Each row has a name. Each question is about the rows just above it. Places in a row count from 0.

[156 162 103 125 142 166 164 141 137 166 153 113 125 135 141 161  91 118
 151  89 147 137 145 164 157 121  96 156 173 155 148 120 139 180 144 169
 100 171 151 102 166 128 154 147 134 145 156 163 143 156 150 151 151] = z_987
[168 139 126 104 136 131 145 159 116 151  97 137 133 131 133 143 177 127
 107 181 142 128  82 142 125 126 151  99 134 136  97 111 145 125 175 114
 107 114  98 126 154 141 150 122 123  87 159  90 160 148 108 126  93] = z_903
[113 117 137 127 123  83  99 115 165 129 154 143 165 139 150  97  85 141
 151  97 140 157 103 129 146 115 146 152 107 114 177 131 167 102 112  84
 147  86 179 164 143 130 111 115 126 151  89 159 116 127 126 148 169] = z_315
[122  67 158 141  89  83  55  61 104  87 100  82 115  85  83  75 108 115
  98 106  75  93 163  61  87 145 120 192  65  86  93 121  74  74  56 111
 153 112 109  93 113  87  64 101 103 147  35  97  59  70 107  91  96] = z_74
[113 169  88  92 140 152 162 160 130 146 146 135 134 140 143 168  98 131
 130 106 160 154 123 159 162  90 120 116 170 137 132 108 142 168 163 138
  85 152 135 117 106 143 163 126 131 121 169 140 149 162 149 160 143] = z_273
[ 95 137 122 144 153 114 138 143 182 123 161 155 134 183 175 119  82 131
 186  97 142 151 118 156 144  98 151 120 140 131 221 138 139 135 128 111
 123 118 205 170 155 136 143 145 138 144 145 168 140 151 167 145 214] = z_337
[128 104 188 176 128  93 110  92  79 101  90 116 128  80 103  91 151 130
 106 172  83  92 154 128  84 200 139 139 121 143  90 174 108 103 116 129
 185 155 103 116 114 134 132 105 107  69 152  84 151 138  97 117 101] = z_323
[151 104 188 176 128  93 110  92  79 101  90 116 128  80 103  91 151 130
 106 172  83  92 154 128  84 200 139 139 121 143  90 174 108 103 116 129
 185 155 103 139 114 119 131 164 125 144 107 105  90 113 132  93  95] = z_132
Every place of [166] in z_987:
5 9 40
Places of [128] in row z_323:
0 4 12 23

[107 106 109 103 101 106  97 112 105 111 111  98 109 103 103 106 103 108
 103 115 106 105  99  99 108 105 109] = z_356
[128 131 133 132 133 132 133 132 131 131 129 131 130 130 136 132 134 129
 134 132 131 131 127 131 128  98 110] = z_284
[ 40 106 151 125  72  28 149  31 144  93  39  40 106 157  72 155 117  92
 108  32  31  75 137 166  44  95  61] = z_266
[128 131 133 132 133 132 133 132 131 131 129 131 130 130 136 132 134 129
 134 132 131 131 127 131 128 128 133] = z_18
[111 117 138 112  97 110  99 131 110 138 122  95 122 115 100 128 108 122
 109 137 108 115  95  98 110 115 125] = z_584
[124 124 123 124 125 127 123 125 120 125 124 123 123 121 122 123 123 123
 123 125 125 124 121 120 123 123 126] = z_177
[200 115  16 106 190 218  90 171  89  41 179 133 108  55 180  30 125 115
 123 169 206 149 113  85 200 125 153] = z_678
[ 64 159 123 151  80  82  57  68 149  98  90  54 127 115 147  98 117  48
  62 149  85  82  86 144  75 100 128] = z_81
[109  91 102  92 103 103 111 110  96 107 107 110  98 100  88 105  97 113
 108  95 105 107 109  92 107 103  96] = z_884
[123 124 131 123 122 124 126 127 123 131 126 123 123 123 118 128 122 125
 125 127 124 126 123 118 121 124 126] = z_113
[105 117 146 114  94 111  96 130  92 147 115  92 114 111  83 132 102 120
 102 134 102 114  82  87  97 116 131] = z_538
Places of [40] in row z_266:
0 11
Where does [123 124 131 123 123 124 126 127 123 131 126 123 123 123 118 128 122 125
 125 127 124 126 123 118 121 124 126] differ from z_113, and what was there?
4, [122]
Changed z_538: [105 117 146 114  94 111  96 130  92 147 115  92 114 111  83 132 102 120
 102 134 102 114  81  87  97 116 131]. Place and old value:
22, [82]
Places of [92] in row z_538:
8 11
Every place of [31] in z_266:
7 20
At which places does z_177 hold [123]?
2 6 11 12 15 16 17 18 24 25
Where does [105 117 146 114  94 111  96 130  92 147 115  92 114 111  83 132 102 121
 102 134 102 114  82  87  97 116 131] differ from z_538, and what was there?
17, [120]

[130 129 128 135 128 128 132 136 132 130 129 135 128 136 129 123 133 132
 126 129 129 133 130 130 125 131 129 133 131 136 132 130 128 132 125 132
 128 132 133 129 132 131] -> z_91
[110  96 103  98 106 103 102 117 130  98 107 111  96 101  97 111  97  91
 106 124 102 111  91 111 108 116 102 104 120 120 125  96 112 102  86  89
 102 109  90  98 109  92] -> z_85
[128 126 131 131 129 131 132 133 130 129 129 128 125 132 127 127 131 129
 129 130 126 130 126 130 127 130 128 128 131 129 130 132 128 131 124 131
 130 131 132 128 132 128] -> z_941
[115  54 130  52  93 113 140 142 157  50 141 151  41  58  78 139  45  75
 125 138  70 115  50 147 169 138  56  71 172 123 168  34 182  87  75  50
  71 123 171  77 144  86] -> z_957
[121 118 126 114 122 126 121 125 122 115 125 129 110 115 120 121 114 127
 127 120 118 124 114 126 128 127 112 119 128 121 128 113 130 121 122 118
 114 126 132 122 125 123] -> z_448
[108 110 106 112 108 105 110 106 107 111 107 104 114 111 109 109 111 105
 105 109 110 106 112 131 105 105 112 108 105 108 104 111 105 108 108 110
 112 105 103 107 107 107] -> z_110
[109 105  93  95 119 114  95 133 147 103  90 121  86 107  94  94 109 106
 117 134 110 134  83 103  94 137 100 129 122 139 141 112  96 113  75  89
  98 124 129 110  97  86] -> z_661
Every place of [125] in z_91:
24 34
Where does [121 118 126 114 121 126 121 125 122 115 125 129 110 115 120 121 114 127
 127 120 118 124 114 126 128 127 112 119 128 121 128 113 130 121 122 118
 114 126 132 122 125 123] differ from z_448, and what was there?
4, [122]
Changed z_91: [130 129 128 135 128 128 132 136 132 130 129 135 128 136 129 123 133 132
 126 128 129 133 130 130 125 131 129 133 131 136 132 130 128 132 125 132
 128 132 133 129 132 131]. Place and old value:
19, [129]
At which places does z_85 hold [91]?
17 22
Every place of [130] in z_91:
0 9 22 23 31
Where does [128 126 131 131 129 131 132 133 130 129 129 128 125 132 127 127 131 129
 129 130 126 130 126 130 127 130 128 128 132 129 130 132 128 131 124 131
 130 131 132 128 132 128] differ from z_941, and what was there?
28, [131]
One entry of z_448 was changed: [121 118 126 114 122 126 121 125 122 115 125 129 110 115 120 121 114 127
 127 120 118 124 114 126 129 127 112 119 128 121 128 113 130 121 122 118
 114 126 132 122 125 123]. Where, and from what?
24, [128]

[137 134 222 127 141 104 144 168 127 228 112 131 122 106 118 127 125 138
 115 134 129 192 137 132] -> z_125
[137 130 145 146  53 118  53  70 145 144 152 191 163 155 171 191 141 136
 137  88 141  53 135 121] -> z_885
[160 121 156 118 144 153 186 122 118 185 131 140 137 105 140 146 147 138
 155 126 142 188 154 128] -> z_191
[153 134 128 126  74 162 170 138 117 138 115 135 122  87 101  76 137 136
 158 129 122 159 117 124] -> z_881
[ 88 144 166 118 132 127 173 157 118 221 118 127 124 105 183 186 116 132
 111 163 138 229 140 122] -> z_11
[104 132 165 134 115 122  52 158 143 139 137 120 119 146 105  83 128 127
 121 120 127  54 108 131] -> z_300
[139 129  62 136 125 113 127 124 114  47 151 144 148 155 136 124 142 132
 121 116 132 140 142 131] -> z_275
[ 99 125  99 132  58 107  95 141 128  71 138 125 113 153 113  79 119 127
  87 127 105 134 129 133] -> z_841
[123 129 157 101 197 139 187  96 165 140 129 128 181 145 176 213 120 143
 118 119 101 193 135 119] -> z_742
At which places does z_885 hold [191]?
11 15
One entry of z_881 was changed: [152 134 128 126  74 162 170 138 117 138 115 135 122  87 101  76 137 136
 158 129 122 159 117 124]. Where, and from what?
0, [153]

[140 118 149 120 117 139 150 133 126 123 114 135 142 131 120 116 152 146
 112 134 134 112 133 140 118] -> z_402
[130 122 129 123 124 125 130 127 131 123 118 129 131 125 123 125 136 143
 121 129 118 128 129 118 122] -> z_800
[139  98 136 110 115 133 193 129 133  98  85 193 141 118 115 117 164 193
  99 132 147 118 134 129 110] -> z_659
[130  86 112 108 117 123 129 126 138  75  63 113 133 107 117 127 166 235
  94 126 160 147 132 106 110] -> z_655
[147 111 151 115 113 151 158 134 123 106  99 135 144 132 117 113 162 117
 105 132 140 110 136 133 116] -> z_895
At which places does z_800 hold [118]?
10 20 23
Changed z_800: [130 122 129 123 124 125 130 127 131 123 118 130 131 125 123 125 136 143
 121 129 118 128 129 118 122]. Place and old value:
11, [129]
Changed z_402: [140 118 149 120 117 139 150 133 126 123 114 134 142 131 120 116 152 146
 112 134 134 112 133 140 118]. Place and old value:
11, [135]
At which places does z_659 hold [118]?
13 21
One entry of z_659 was changed: [139  98 135 110 115 133 193 129 133  98  85 193 141 118 115 117 164 193
  99 132 147 118 134 129 110]. Where, and from what?
2, [136]
Where does [130 122 129 123 124 125 130 127 131 123 118 129 131 125 123 125 136 143
 121 129 118 128 130 118 122] differ from z_800, and what was there?
22, [129]

[ 29  29  28  29 129 157]  z_973
[ 76 149 148  86  86 144]  z_804
[115 105 120 161 185  75]  z_314
[135 108 137  61 156 106]  z_427
[135 108 137  61 135 130]  z_344
[177  97 111  29 129  91]  z_426
[177  97 111  29  95  91]  z_812
Places of [148] in row z_804:
2
Where does [115 105 120 162 185  75] differ from z_314, and what was there?
3, [161]
At which places does z_973 hold [29]?
0 1 3

[137 156 118 129 125 114 154 144] = z_570
[153 239 131 132 132 125 225 239] = z_825
[126 131 143 139 142 154 154 154] = z_946
One entry of z_946 was changed: [126 130 143 139 142 154 154 154]. Where, and from what?
1, [131]
Places of [131] in row z_825:
2
Places of [131] in row z_946:
1
Places of [126] in row z_946:
0
Every place of [132] in z_825:
3 4
Changed z_825: [153 239 131 132 131 125 225 239]. Place and old value:
4, [132]

[208  95 125  93 173 128 237 128  59 163  45 180 193  97 128 200 108  68
  72 140 141 101  89  88 137 163] -> z_414
[145  81 128 182 128  85 234 133 122 112  34 203 156  86 178 181 128  68
  39  86 166  87 123 107 137  99] -> z_122
[162  96 141 149 173 168 205 139 135 114  65 184 193  69 127 185 154  75
  82 123 115 122 128  96 147 128] -> z_151
[ 93 128 141 148 182 182 178  97 128  71 128 171 144  94 130 128 153 128
 112 110 134 118 128 102 117 112] -> z_236
[128 132 130 122 133  93 184 181  79 183  77 138 181  94 159 167 115 108
 128 137 113 123 120 108 128 154] -> z_512
[172 103 132 112 152 178 174 138 124 148  75 160 179  96 134 178 156  75
 107 151 107 123  79  90 135 143] -> z_709
[193  83 128 139 184 128 128 128  86 153  64 128 128  57 164 212 136  48
  56 107 122  78  94  99 176 157] -> z_292
[188  99 136 128 176 112 224 151  88 130  47 169 190  90 168 187 115  84
  70 128 140 118 110  94 130 142] -> z_594
[186 118 142 135 128 113 180 128 111 134  65 138 175  96 148 164 124 107
  83 131 125 134 121 103 130 130] -> z_858
[226  97 134 125 146 154 204 170 128 222  35 201 202 128 151 201 166  35
  65 157 104  92  52  85 171 144] -> z_907
Where does [172 103 132 112 152 178 174 138 124 148  75 160 180  96 134 178 156  75
 107 151 107 123  79  90 135 143] differ from z_709, and what was there?
12, [179]
Every place of [184] in z_292:
4
Where does [186 118 142 135 128 113 180 128 111 134  65 138 174  96 148 164 124 107
  83 131 125 134 121 103 130 130] differ from z_858, and what was there?
12, [175]

[113 161 128 114 129 119 122]  z_38
[113 161 128 114 129 132 109]  z_15
[113 130 128  59 164 130 118]  z_198
At which places does z_198 hold [118]?
6
Changed z_38: [112 161 128 114 129 119 122]. Place and old value:
0, [113]
Changed z_15: [114 161 128 114 129 132 109]. Place and old value:
0, [113]

[121 107 126 131 123 130 130] = z_476
[120 126 127 130 129 128 128] = z_461
[125 130  72 124 137 118 138] = z_335
[133  33 125 127 128 125 132] = z_255
Every place of [124] in z_335:
3
One entry of z_461 was changed: [120 126 127 131 129 128 128]. Where, and from what?
3, [130]

[136 136 121 131  77 124 133] -> z_409
[103 135 103 103  77 103 175] -> z_894
[224 133 158 219  78  98 177] -> z_565
[135 130 122 130 116 124 131] -> z_114
[213 138 161 216  82 112 167] -> z_252
[167 167 161 167  84 113 167] -> z_945
[219 150 152 226  81 115 167] -> z_298
[196 139 175 203  97 114 165] -> z_877
[219 146 153 227  77 122 161] -> z_734
Changed z_734: [219 146 153 227  77 123 161]. Place and old value:
5, [122]
At which places does z_565 hold [78]?
4
One entry of z_252 was changed: [213 138 162 216  82 112 167]. Where, and from what?
2, [161]
Every place of [167] in z_945:
0 1 3 6
At which places does z_894 hold [103]?
0 2 3 5

[149 128 149 111 144  62 106  63 139 105 167  54  68 104  80  76 123] : z_667
[128 133 125 126 130 136 129 131 131 131 129 133 129 131 132 132 125] : z_2
[101 102  98 102 102 104 101 102 101 102 100 103 104 101 104 102 100] : z_552
[ 59  84  63 114  73 166 119 168  77 111  38 186 171 120 153 151  99] : z_333
[110 113 126 106 113 103 119 104 120 103 115 110 106 118 110 109 117] : z_319
[110 113 126 106 113 103 120 104 120 103 115 168 106 118 110 109 117] : z_172
[119 137 132 103 123 133 131 133 135 129 123 130 123 132 129 135 128] : z_979
[166 109  62 131 116 152  78 134  83 164 150  79 121  94 110 119 100] : z_816
[110 113 126  98 113 103 119 104 120 103 115 168 106 118 110 109 117] : z_550
[119 105 126  98 113 103 119 104 120 106 115 168 106 105 124 111 105] : z_671
[ 74  77  39 117  64 195 112 184  57 130  41 183 184 121 163 164  93] : z_174
[109 112 116 109 117 101 114  96 116 102 112 104 107 109 112 102 109] : z_673
Where does [119 105 126  98 113 103 119 103 120 106 115 168 106 105 124 111 105] differ from z_671, and what was there?
7, [104]
Every place of [104] in z_172:
7
At which places does z_2 hold [131]?
7 8 9 13
Places of [105] in row z_671:
1 13 16
Every place of [130] in z_174:
9
Where does [ 74  77  39 116  64 195 112 184  57 130  41 183 184 121 163 164  93] differ from z_174, and what was there?
3, [117]

